Stage of each row
[-26, -250, 113, -424, 276, -446, 201, -202, -367, 176, -180, -136, -79, 130, 67, -224, -266, 191, 116, -21, 49, -623, -68, 208, 3, 317, 297, -139, 57, -7, 101, 520, -26, 214, -57, -82, -76, -114, 4, -106, -39, 202, -1, 39, 58, 3] => 32
[-62, 9, -114, -135, 183, -67, -20, -92, -297, 47, -232, -24, -53, -163, 179, 141, -32, -80, 72, 98, 227, 35, -142, 177, -160, 138, 33, 10, 14, 213, 154, 29, 115, 172, 182, -84, 139, 72, 74, 142, 90, 104, -62, 99, 64, -101] => 18
[34, 61, 296, -9, -207, -30, -179, 78, 190, -97, 122, -11, 94, 1, -56, -204, 155, -73, -56, 52, 56, 219, 147, -254, -425, -17, -13, 11, -22, 396, 165, -63, -176, -15, -30, -96, 43, -329, -99, 88, -351, 51, 411, -161, 79, 372] => 11
[346, -288, -315, -345, -195, -128, 82, -139, -30, 164, -238, 30, -28, -290, 122, 368, 477, -91, -213, -226, -306, 353, 162, -277, -13, -94, 186, -30, 313, 61, 307, -96, -51, -335, 10, 129, -157, 518, -162, 53, -3, -131, 275, 185, -180, 70] => 22
[-50, 32, 166, 2, 125, 120, 49, 205, 139, 15, -41, -16, -101, -72, -346, -140, 147, 125, 69, 32, -323, 5, 106, -281, -280, 0, -87, 129, -60, -57, 105, -116, -177, -89, 52, 88, 14, -128, 105, -219, -100, 150, 266, -289, 41, 110] => 4
[-122, -36, 189, -1, 203, -404, 633, 202, 309, 160, -269, -6, -477, 743, 63, -116, 425, -391, -474, -141, 319, -614, 254, -8, 659, 61, 81, 34, -29, 406, 338, -44, 116, -99, 411, -98, -302, -108, -84, 553, 31, 268, 148, 232, -233, 50] => 26
[-166, -114, 315, 12, 291, -60, -102, 242, 128, 135, 135, 36, -159, 343, -224, -172, -124, 106, -68, 81, -103, -442, 327, -156, 224, 169, -253, -8, -150, -117, -132, 249, -105, 94, -67, 72, 0, 102, 154, 189, -289, -184, 8, -22, -407, 23] => 2
[125, -132, 357, -164, 71, -297, -32, 36, 231, -5, -48, -29, -175, 166, -81, -104, 160, -44, -128, -46, -8, -64, 234, -253, -171, 113, 51, -35, 89, 275, 46, 69, -163, 31, -52, 161, -187, -152, -114, -53, -200, 186, 225, -201, -95, 379] => 32
[279, -527, 190, -587, -226, -638, 176, -271, 210, -76, -187, -26, -96, 7, 281, 20, 617, -107, -389, -203, 92, 240, 214, -178, -197, 190, 116, -10, 254, 422, 170, 329, 42, -57, -17, 181, -509, -85, -248, -16, -446, 102, 520, -226, -68, 654] => 18
[107, -32, 123, -287, -3, -165, -249, -193, -205, -16, -64, -153, 38, -137, -53, -191, -142, 173, 184, 26, 111, -8, -104, -25, -422, 109, 188, -12, 38, 144, 59, 239, -219, 192, -131, 38, 56, -141, -20, -83, -151, 130, 204, -126, 168, 229] => 30
[-35, -276, -46, -328, 195, -311, -18, -220, -353, 192, -151, -37, -44, 47, 384, 80, -167, -11, -46, 21, 352, -251, 26, 252, 125, 247, 123, -82, 88, 138, 150, 436, 185, 195, 56, -137, -74, 185, 85, 293, -94, -65, -110, 290, -156, -78] => 21
[-193, 324, -70, 135, 187, 109, 114, -19, -137, 47, -247, -81, -151, 4, -99, -182, -56, -136, 216, 177, 267, 37, -295, 62, -276, 79, 79, 26, -104, 269, 307, -136, 91, 153, 212, -75, 178, -108, 157, 35, 230, 261, 69, 40, 219, -180] => 26
[299, 47, -519, -224, -26, 219, -164, -18, -409, 44, -305, 6, 83, -633, -36, 577, 233, -29, 85, -66, -320, 408, -118, -50, -203, -229, 104, 51, 155, -50, 134, -414, -248, -133, 133, 34, 368, 554, -105, 74, 282, -77, 31, 162, 61, -202] => 17
[-189, 351, -159, 267, 16, 241, -106, 74, 28, -1, -161, 31, -135, -132, -100, 89, 110, -172, 86, 147, 45, 310, -177, -117, -255, 109, -202, 61, -113, 278, 157, -345, 134, 27, 191, 109, 317, 122, 76, 191, 163, 7, -4, 58, -59, -143] => 17
[257, -213, -45, -219, -123, -180, 139, -81, 145, 114, -165, 41, -43, -115, 68, 115, 416, -197, -179, -94, -161, 364, 177, -319, -190, -47, 171, -107, 264, 258, 345, -63, -16, -235, -23, 76, -241, 225, -128, -102, -89, 13, 382, 37, -77, 187] => 25
[-136, -12, 343, -151, -70, -113, 14, -34, 234, -139, -10, -153, -133, 84, -351, -528, 184, 265, 80, 27, -58, -23, -56, -257, -465, 221, -102, 199, -171, 61, 46, 238, -136, 97, -42, 212, -144, -446, 111, -211, -377, 195, 477, -515, 146, 448] => 2
[-198, 73, 486, 7, -158, -29, -336, 17, 267, -115, 208, -145, -70, 194, -186, -531, -53, 268, 40, 37, 214, -82, 95, -229, -384, 222, -162, 245, -216, 183, 1, 271, -128, 138, -66, 101, -53, -535, 123, 158, -520, 78, 331, -345, 4, 479] => 6
[-168, 395, -166, 295, -353, 241, -258, 138, 146, 30, 25, 11, -35, 27, -62, -14, 232, -116, -110, -25, 61, 207, -21, -257, -10, -54, -187, 155, -104, 366, 226, -333, -6, -203, 159, 17, 329, 99, -23, 620, -36, -225, 265, 270, -182, -28] => 17
[126, -94, 137, -294, -77, -183, -51, -203, -95, 10, -117, -146, -12, -196, -12, -158, -7, 178, 135, -65, -62, 42, -63, -136, -511, 142, 283, 17, 128, 147, 221, 123, -132, 22, -67, 49, -80, -270, -65, -254, -92, 300, 216, -205, 241, 284] => 31
[23, -31, 96, -68, 356, -144, -24, 37, -47, 106, -174, -16, -263, 231, 1, 99, -59, -174, -62, 68, 268, -212, 109, 44, 173, 119, -16, -62, -33, 134, 7, 58, -28, 220, 104, 72, 2, 232, 38, 266, 45, 55, -181, 123, -239, -52] => 27
[-129, -32, 79, -147, 435, 32, 42, 83, -264, 63, -106, -33, 1, -125, -331, -212, -217, 205, 315, 223, -220, -205, -107, 49, -292, 131, -69, -44, -118, -202, -40, 239, -140, 226, -61, 2, 149, 20, 230, -380, -40, 66, 125, -235, 95, -133] => 4
[284, -335, 54, -527, -242, -409, 26, -336, 47, 23, -188, -186, -164, -60, -50, -80, 286, 239, -110, -290, -184, -32, 51, -260, -197, 232, 250, 49, 165, 4, 93, 289, -178, -71, -138, 349, -286, 18, -209, -92, -232, 124, 251, -194, -64, 463] => 30
[123, 63, -337, -61, -117, 79, -91, 23, -62, 157, -180, -16, -131, -34, -9, 277, 279, -94, -170, -159, -34, 64, 75, -156, 276, -131, 22, 96, 57, 60, 195, -201, -105, -205, 148, 87, 131, 522, -54, 528, 99, -218, 92, 364, -276, -131] => 23
[-327, 510, 251, 372, 241, 269, 19, 461, 220, -120, 9, 9, -80, 202, -597, -492, 102, -87, 177, 304, 2, -42, -100, -166, -283, -131, -313, 125, -331, 270, 42, -244, -244, 107, 142, -32, 302, -336, 199, -30, -61, 132, 551, -296, 172, -3] => 5
[-336, 736, -135, 615, 83, 617, -137, 385, 81, 5, -47, 8, -145, 14, -510, -87, -43, -119, 226, 218, -113, 74, -201, -200, -153, -71, -301, 144, -351, 109, 115, -634, -108, -18, 253, 17, 635, 37, 145, 308, 288, 6, -37, 74, -22, -359] => 10
[13, -156, 61, -206, 274, -252, 25, -26, -215, 78, -132, 73, 66, -29, 263, 27, 2, -251, -12, 196, 323, 83, 38, 165, -153, 30, 59, -179, 122, 403, 191, 217, 89, 191, 49, -220, -45, 67, 62, 20, -96, 14, 240, 116, 37, -5] => 21
[249, 89, -35, -142, -81, -13, -206, 41, -3, -29, -98, -43, 18, -108, -206, 15, 226, -78, 1, -11, -43, 236, 33, -223, -215, -202, 80, -14, 64, 215, 85, -139, -367, -26, -57, 90, 115, 178, -124, 88, -65, -44, 414, -18, 23, 166] => 28
[7, -43, 81, -45, -72, -126, -136, -67, 72, 139, 13, -15, -59, 159, 94, -102, 17, -87, -93, 1, 174, 17, 140, -165, -18, 99, 47, -77, 56, 257, 205, 148, 26, -16, -56, 4, -61, 118, 1, 277, -183, -128, 163, 196, -217, 95] => 26
[168, -379, -74, -531, 56, -402, 73, -311, -350, 206, -192, -132, -62, 48, 255, 37, -66, 111, -72, -152, 158, -351, 50, 144, 166, 183, 325, -76, 148, -27, 169, 472, -25, 88, -35, -58, -173, 210, -47, 209, -118, -14, -18, 240, -107, 50] => 26
[-149, 362, 46, 278, 251, 189, -27, 291, 52, -50, -117, 36, -171, 134, -270, 36, 60, -263, 28, 200, 98, -17, -34, -38, -30, -8, -238, 9, -227, 248, 0, -362, -104, 162, 221, 1, 365, 44, 27, 283, 116, 59, -30, 2, -83, -129] => 12
[-267, 308, -95, 183, 44, -4, 235, 58, 42, 93, -189, -14, -145, 241, -89, -291, 161, -241, 5, 135, 257, -36, -199, -15, 6, 50, -26, -15, -111, 405, 348, -53, 152, 6, 200, -82, 103, -18, 106, 257, 92, 38, 352, 188, 21, -160] => 24
[-402, 410, 145, 311, 84, 293, -37, 188, 39, 19, 53, -53, -2, 31, -399, -519, -170, 142, 320, 245, -72, -65, -199, -142, -438, 117, -160, 103, -269, 104, 183, -44, -19, 58, 49, -66, 290, -368, 258, -118, -56, 110, 304, -179, 178, -93] => 6
[-246, 255, 294, 197, 108, 168, -158, 199, 291, -113, 45, -43, -143, 97, -506, -434, 67, 119, 164, 197, -74, 92, -42, -296, -410, 130, -334, 153, -267, 90, -59, -6, -133, 126, -23, 248, 110, -234, 203, -132, -232, 53, 362, -418, -11, 199] => 4
[-65, 151, 105, 107, 65, 100, -404, 25, -68, 43, 52, 23, 51, -41, 184, -8, -153, -164, 66, 201, 452, 254, 50, -12, -265, -18, -48, -7, 3, 407, 181, -12, 34, 162, 45, -158, 138, 15, 140, 316, -114, -68, 93, 173, -31, 4] => 23
[200, -540, -58, -552, -178, -390, 10, -392, -237, 177, -130, -58, 33, -266, 520, 256, 89, 138, -164, -231, -25, 34, 163, -10, -143, 290, 301, -27, 314, 78, 292, 355, 183, -108, -16, -45, -277, 86, -114, 60, -217, 25, -48, 143, -95, 222] => 18
[-352, 695, -229, 509, 51, 535, -303, 345, -166, 87, 49, -19, -21, 124, -419, -104, -252, -34, 215, 197, 12, -237, -194, -20, 160, -85, -281, 81, -397, 35, 6, -379, -196, 65, 160, -110, 780, 220, 135, 658, 197, -280, -74, 362, -169, -483] => 11
[-230, 422, 2, 353, -17, 470, -180, 257, 212, 13, -41, -105, -320, 32, -456, -50, 56, 196, 81, -57, -192, -88, -7, -317, -46, 65, -250, 389, -292, -160, 51, -427, -136, -117, 241, 252, 302, -31, 158, 324, 98, 95, -140, -102, -152, -66] => 6
[-85, 119, 232, 17, 32, -105, -33, 110, 126, -82, -34, -41, -130, 245, -109, -158, 122, -132, -104, 67, 225, -118, 61, -56, -54, 105, -123, 41, -169, 322, 21, -16, -104, 156, 121, -9, 99, -200, -56, 323, -197, 72, 157, -76, -68, 206] => 12
[-120, 354, -208, 160, -158, 130, 227, 72, 174, -85, -329, -40, -237, -91, -183, 20, 526, -198, -65, -30, -34, 306, -236, -191, -220, 4, -84, 207, -79, 363, 315, -494, 65, -160, 362, 149, 163, -73, -52, 168, 203, 232, 291, -78, 131, 31] => 17
[215, -140, -226, -348, -70, -62, -183, -303, -255, 89, -217, -132, -61, -271, 59, 160, 38, 120, 69, -101, 29, 172, -92, -53, -191, 95, 185, 38, 108, -55, 134, 125, -85, 44, -38, 163, 5, 340, -14, 88, -1, -38, -11, 89, -47, 45] => 25
[211, 161, -363, -66, -89, 504, -671, -99, -523, 54, -8, -58, 251, -764, -85, 445, -325, 239, 384, 54, -303, 438, -134, -95, -543, -84, 63, 38, 25, -248, 4, -296, -312, 38, -104, -5, 602, 429, 19, 45, 137, -195, -304, 132, 49, -224] => 12
[135, 11, -163, -210, 161, -59, -26, 92, -306, 16, -167, 6, 47, -86, -124, 183, 86, -111, -3, 55, -69, -102, -15, 94, 69, -100, 0, -100, -38, 67, -41, -55, -289, 121, 54, -79, 304, 314, -115, 218, 25, -119, 118, 129, -55, -101] => 13
[194, -55, -115, -281, -110, -153, -235, -11, -185, -40, -56, 17, 165, -146, -11, 97, 213, -91, -77, 20, 17, 175, 30, -33, -96, -119, -31, -83, 47, 260, -23, 77, -279, 62, -79, -18, 198, 273, -155, 259, -215, -271, 425, 98, -78, 141] => 16
[142, 388, -250, 72, -242, 375, -526, -35, -140, -78, -40, -51, 215, -472, -243, -29, 79, -26, 289, 156, 23, 729, -255, -248, -656, -277, 4, 41, 11, 258, 179, -291, -312, -1, -99, 54, 396, 224, 38, 29, 14, -163, 486, 8, 216, 11] => 25
[-84, -191, 112, -165, -141, -409, 27, -44, 112, 131, 21, 34, -54, 371, 277, -146, 218, -155, -341, -64, 293, -201, 222, -42, 289, 164, -46, -67, 53, 433, 180, 359, 140, -41, 24, -71, -172, 56, -68, 538, -361, -239, 363, 288, -332, 190] => 19
[74, -46, 131, -233, -123, 23, -378, -100, -132, -47, 103, -111, 166, -230, -175, -221, -114, 284, 189, 49, -88, 121, -5, -150, -495, 74, 7, 46, -57, -15, -20, 241, -279, 115, -211, 44, 131, -104, 28, -78, -358, -88, 297, -205, 74, 261] => 8
[139, -255, 43, -331, 197, -276, -149, -140, -249, 91, -88, 27, 103, -76, 246, 47, -58, -139, 3, 139, 302, 124, 76, 108, -163, 44, 99, -193, 153, 274, 106, 349, -10, 216, -96, -118, -77, 218, 38, 43, -195, -111, 206, 125, -53, 68] => 23
[65, -120, -309, -319, 95, -200, 272, -97, -289, 103, -387, -55, -166, -91, 112, 270, 267, -59, -122, -134, -12, -178, -91, 147, 205, 75, 128, 62, 64, 55, 182, -19, 26, -28, 263, 3, 48, 269, -76, 258, 170, 84, -3, 188, -36, -117] => 18
[-5, 217, -169, 57, -46, 316, 36, 216, -49, 92, -109, -70, -72, -166, -369, 48, 158, 163, 64, -116, -430, -106, 15, -236, -39, -150, 22, 221, -83, -183, 189, -360, -286, -260, 173, 10, 269, 72, 16, 114, 123, 72, 133, 3, 35, -124] => 7
